-11,-8,-2,-3,5,10,-1,-12,9,9,5,13,-11,0,-9,5,-5,-24,-7,0,5,0,17 -> (77) > [11]
-4,-5,-4,1,2,0,11,-10,-7,32,23,-1,12,8,-13,7,10,-31,-11,-6,3,-1,23 -> (80) > [16]
-4,5,-5,4,4,2,8,-4,-2,20,0,6,15,16,-7,6,5,-19,-8,-5,3,6,12 -> (80) > [19]
-13,-5,-8,-2,3,-2,0,-11,14,13,3,16,-9,8,-7,4,0,-32,-2,0,-7,9,18 -> (77) > [14]
-7,-14,-12,4,0,-11,10,-15,1,34,8,8,16,20,-10,-2,13,-30,-9,4,44,11,34 -> (80) > [16]
-12,-12,-4,-4,16,2,-2,-29,-1,23,6,22,-1,-2,-15,12,15,-44,-20,-4,11,14,33 -> (77) > [14]
-16,-14,-4,-6,19,8,-3,-26,-2,25,7,16,-9,-7,-23,20,8,-37,-25,0,17,-2,27 -> (77) > [11]
-9,-5,-6,3,4,-5,11,-15,-5,38,7,8,16,6,-13,2,17,-29,-12,-6,3,8,22 -> (80) > [16]
-18,-16,3,-9,23,5,-8,-35,-3,21,5,19,-2,-5,-19,20,10,-56,-32,1,20,20,34 -> (77) > [11]
-9,-17,-13,16,8,-15,4,-25,4,40,4,18,17,22,-4,2,19,-48,-3,1,-8,13,41 -> (80) > [16]
-11,-7,-5,-3,8,6,18,-12,12,27,7,20,-9,3,-12,8,4,-30,-6,1,18,7,23 -> (77) > [11]
-19,-15,-3,-1,20,2,-5,-33,6,22,11,18,-5,12,-10,11,7,-46,-23,0,12,19,42 -> (77) > [11]
-7,-8,-6,4,-6,-12,12,-8,6,24,-10,-1,15,18,-2,-6,1,-29,-4,0,6,2,28 -> (80) > [19]
-3,-1,7,-16,9,13,8,-4,-24,17,1,-1,6,-21,-13,24,13,7,-20,-14,17,-14,7 -> (80) > [16]
-14,-8,-14,5,0,-13,6,-25,2,49,3,14,17,15,-12,-1,16,-42,-10,0,3,17,40 -> (80) > [16]
-6,-4,-8,0,1,-5,10,-7,-5,23,1,-1,12,3,-6,19,9,-19,-10,2,7,2,19 -> (80) > [19]
-20,-31,-7,2,20,-6,9,-41,-7,55,4,13,27,16,-17,15,28,-71,-33,-4,24,33,71 -> (80) > [16]
-12,-13,-6,-1,5,-7,11,-21,-14,34,10,-2,22,4,-12,9,13,-39,-26,-4,13,9,36 -> (80) > [19]
-17,-15,-12,1,8,-2,-1,-22,14,18,5,20,-7,12,-7,3,10,-47,-9,3,5,19,35 -> (77) > [14]
-11,-4,24,-27,36,38,5,-12,-39,21,17,-4,-10,-39,-29,47,10,3,-59,-19,34,-23,14 -> (77) > [14]
-11,-8,-4,-3,15,6,3,-12,9,23,9,21,-5,9,-10,8,6,-17,-7,-2,-3,9,23 -> (77) > [11]
-15,-10,-4,3,16,3,-4,-18,5,14,-9,17,-8,5,-10,10,2,-39,-14,0,2,13,28 -> (77) > [11]
-9,-14,-5,3,4,-7,22,-9,-8,33,7,-1,14,21,-18,3,8,-24,-12,1,6,2,32 -> (80) > [19]
-19,-10,-20,-3,13,0,-4,-24,9,28,6,19,-6,8,-9,18,7,-48,-16,-5,18,13,38 -> (77) > [14]
-17,-17,-7,5,10,-7,-3,-22,10,21,7,22,-5,13,-8,9,8,-44,-11,5,6,13,32 -> (77) > [11]
-2,-6,-6,2,-2,-11,0,-8,-1,24,2,1,15,9,-5,5,10,-23,1,1,2,4,23 -> (80) > [19]
-14,-12,3,-13,22,6,-1,-19,-2,16,7,13,-10,-8,-14,23,-3,-25,-26,-1,13,4,25 -> (77) > [11]
-13,-10,-14,-2,16,3,-8,-34,9,19,11,24,-6,4,-8,11,7,-40,-16,0,3,14,29 -> (77) > [14]
-17,-19,-7,-4,22,1,3,-32,1,36,8,21,-3,6,-21,19,8,-54,-25,4,15,19,47 -> (77) > [14]
-3,-10,-4,-3,13,3,-1,-17,6,20,7,16,-7,-3,-12,7,4,-29,-9,-7,5,9,23 -> (77) > [14]
-8,-11,-1,-4,11,-1,7,-4,-7,32,7,6,8,9,-11,11,16,-16,-20,-2,6,0,27 -> (80) > [16]
-12,-14,-8,-3,13,0,-5,-13,11,12,-3,13,-10,4,-10,4,4,-32,-10,1,7,7,25 -> (77) > [11]
-18,-27,2,-5,23,-8,9,-32,-10,43,6,3,12,10,-22,17,12,-56,-48,-2,26,16,56 -> (80) > [19]
-22,-9,0,2,16,11,-4,-14,4,22,7,27,-9,0,-13,13,3,-27,-6,-2,4,7,20 -> (77) > [14]
-13,-6,4,-8,12,14,3,-14,-5,23,10,12,-3,-8,-17,18,5,-25,-15,-6,10,-2,16 -> (77) > [11]
-14,-9,-4,-7,15,4,-5,-13,5,19,6,21,-10,1,-11,18,8,-31,-12,2,-4,16,19 -> (77) > [11]
-8,0,3,-6,9,10,-3,-6,7,16,9,8,-6,-13,-8,10,2,-15,-19,-10,9,0,12 -> (77) > [14]
-16,-27,-17,13,15,-14,-5,-34,29,34,9,36,-4,36,-4,0,13,-71,-5,10,-2,36,51 -> (77) > [11]
-12,-14,-7,1,16,-3,15,-26,0,49,9,9,24,16,-20,16,22,-41,-22,-2,16,12,48 -> (80) > [16]
-12,-18,-6,-2,15,-1,14,-22,-9,46,10,8,19,17,-14,10,15,-40,-25,-3,12,14,47 -> (80) > [16]
-8,-8,-7,3,5,-2,13,-16,-3,39,7,1,19,13,-17,8,14,-34,-21,-7,6,10,32 -> (80) > [16]
-31,-30,-5,-3,25,-6,0,-39,2,45,14,19,0,15,-19,14,15,-66,-29,-1,20,27,58 -> (77) > [14]
-12,-28,-7,2,9,-5,1,-27,11,32,7,24,3,18,-13,8,9,-56,-17,1,11,20,43 -> (77) > [11]
-11,-23,-16,7,14,-9,9,-27,1,44,9,17,20,32,-23,9,20,-54,-23,0,8,24,56 -> (80) > [16]
-11,-3,-2,-2,4,0,1,-11,3,14,5,9,-15,5,-9,0,7,-29,-1,1,-8,8,15 -> (77) > [11]
-12,-20,-3,-4,17,1,2,-25,6,27,4,21,-5,7,-11,6,9,-41,-18,-2,6,15,30 -> (77) > [11]
-4,-14,-5,-3,3,-3,9,-4,-8,22,5,-2,13,9,-8,0,7,-24,-15,-3,7,3,25 -> (80) > [19]
-16,-14,3,-11,17,0,1,-28,0,34,8,15,-3,2,-19,14,15,-47,-30,-5,13,11,44 -> (77) > [14]
-10,-14,5,-6,20,6,-2,-17,1,15,5,15,-13,-1,-16,14,0,-18,-16,-3,12,7,26 -> (77) > [14]
-10,-10,-4,-4,16,6,0,-28,6,21,6,20,-3,12,-12,19,5,-35,-15,-2,3,10,30 -> (77) > [14]
-11,-15,-6,3,3,-7,8,-15,-1,23,6,3,8,12,6,27,5,-28,-24,-1,10,9,30 -> (80) > [19]
-17,-21,-6,0,22,0,4,-25,6,30,9,25,-6,13,-17,13,10,-51,-15,0,7,21,43 -> (77) > [11]
-9,-12,-7,-3,7,-5,12,-19,-10,42,7,-4,18,10,-8,10,16,-33,-22,-4,12,10,42 -> (80) > [16]

-7,-20,7,-1,11,-1,-7,-3,13,18,-11,6,0,12,7,-1,-2,-5,-27,13,11,10,-7 -> <36> > <28>
8,0,0,4,6,-1,-8,6,-6,0,-6,4,6,-4,-1,-13,-4,9,-4,-5,2,3,-6 -> <37> > <22>
12,5,9,-8,18,-11,7,3,17,24,-3,18,4,16,11,10,-18,-9,-27,-4,4,10,-8 -> <36> > <28>
0,6,-4,0,31,-7,-3,19,13,16,5,6,6,-3,-3,-5,-5,-4,-35,-12,3,2,-6 -> <37> > <22>
2,-4,4,-2,4,6,2,-5,7,7,-3,-1,1,17,5,-8,-7,-13,-22,5,3,6,-2 -> <36> > <28>
-14,-9,15,2,0,1,-8,6,3,6,-3,6,11,-5,5,-1,-16,-13,-19,-11,10,9,2 -> <37> > <26>
-3,-24,1,-4,-38,1,-6,-4,5,-14,5,-3,0,-13,0,-5,-18,-8,1,21,11,2,-1 -> <37> > <22>
-14,-5,9,-4,-8,-9,-6,-13,10,-11,1,13,12,0,2,-5,-19,-20,-12,5,-4,5,22 -> <37> > <26>
-3,-1,8,6,4,2,3,-10,11,10,-3,5,-4,-3,-4,-2,-6,3,-24,-2,6,3,2 -> <36> > <28>
10,10,1,-2,30,20,-7,9,20,-5,-9,25,16,-4,-12,-18,-12,-1,-31,-18,10,7,-6 -> <37> > <26>
8,5,5,-11,25,0,-8,10,17,8,-8,19,8,-11,-3,7,-16,-1,-31,-16,8,4,-9 -> <37> > <26>
-1,-6,-6,4,-8,-1,-2,-2,16,-2,-2,11,13,-4,-3,-10,-3,-16,-22,-1,5,7,-2 -> <37> > <26>
10,-13,-4,-1,-13,6,-12,1,10,5,-2,3,6,-13,6,-13,-9,-9,-18,4,5,-4,-1 -> <37> > <22>
21,-13,8,-2,-2,-13,0,-4,13,12,-3,2,8,3,1,-4,-4,-16,-10,-1,8,19,-1 -> <36> > <29>
8,6,2,9,32,-4,-5,-12,25,8,-6,12,8,12,-8,-15,-4,-1,-30,4,13,3,-7 -> <36> > <29>
10,-1,-3,-7,9,0,-5,0,18,1,-2,5,6,-5,1,-5,-1,14,-18,-7,-2,-1,-2 -> <37> > <26>
-4,-5,1,-4,7,0,-13,-1,4,-7,-1,20,16,-10,-8,-17,-12,3,-7,-4,12,-5,0 -> <37> > <26>
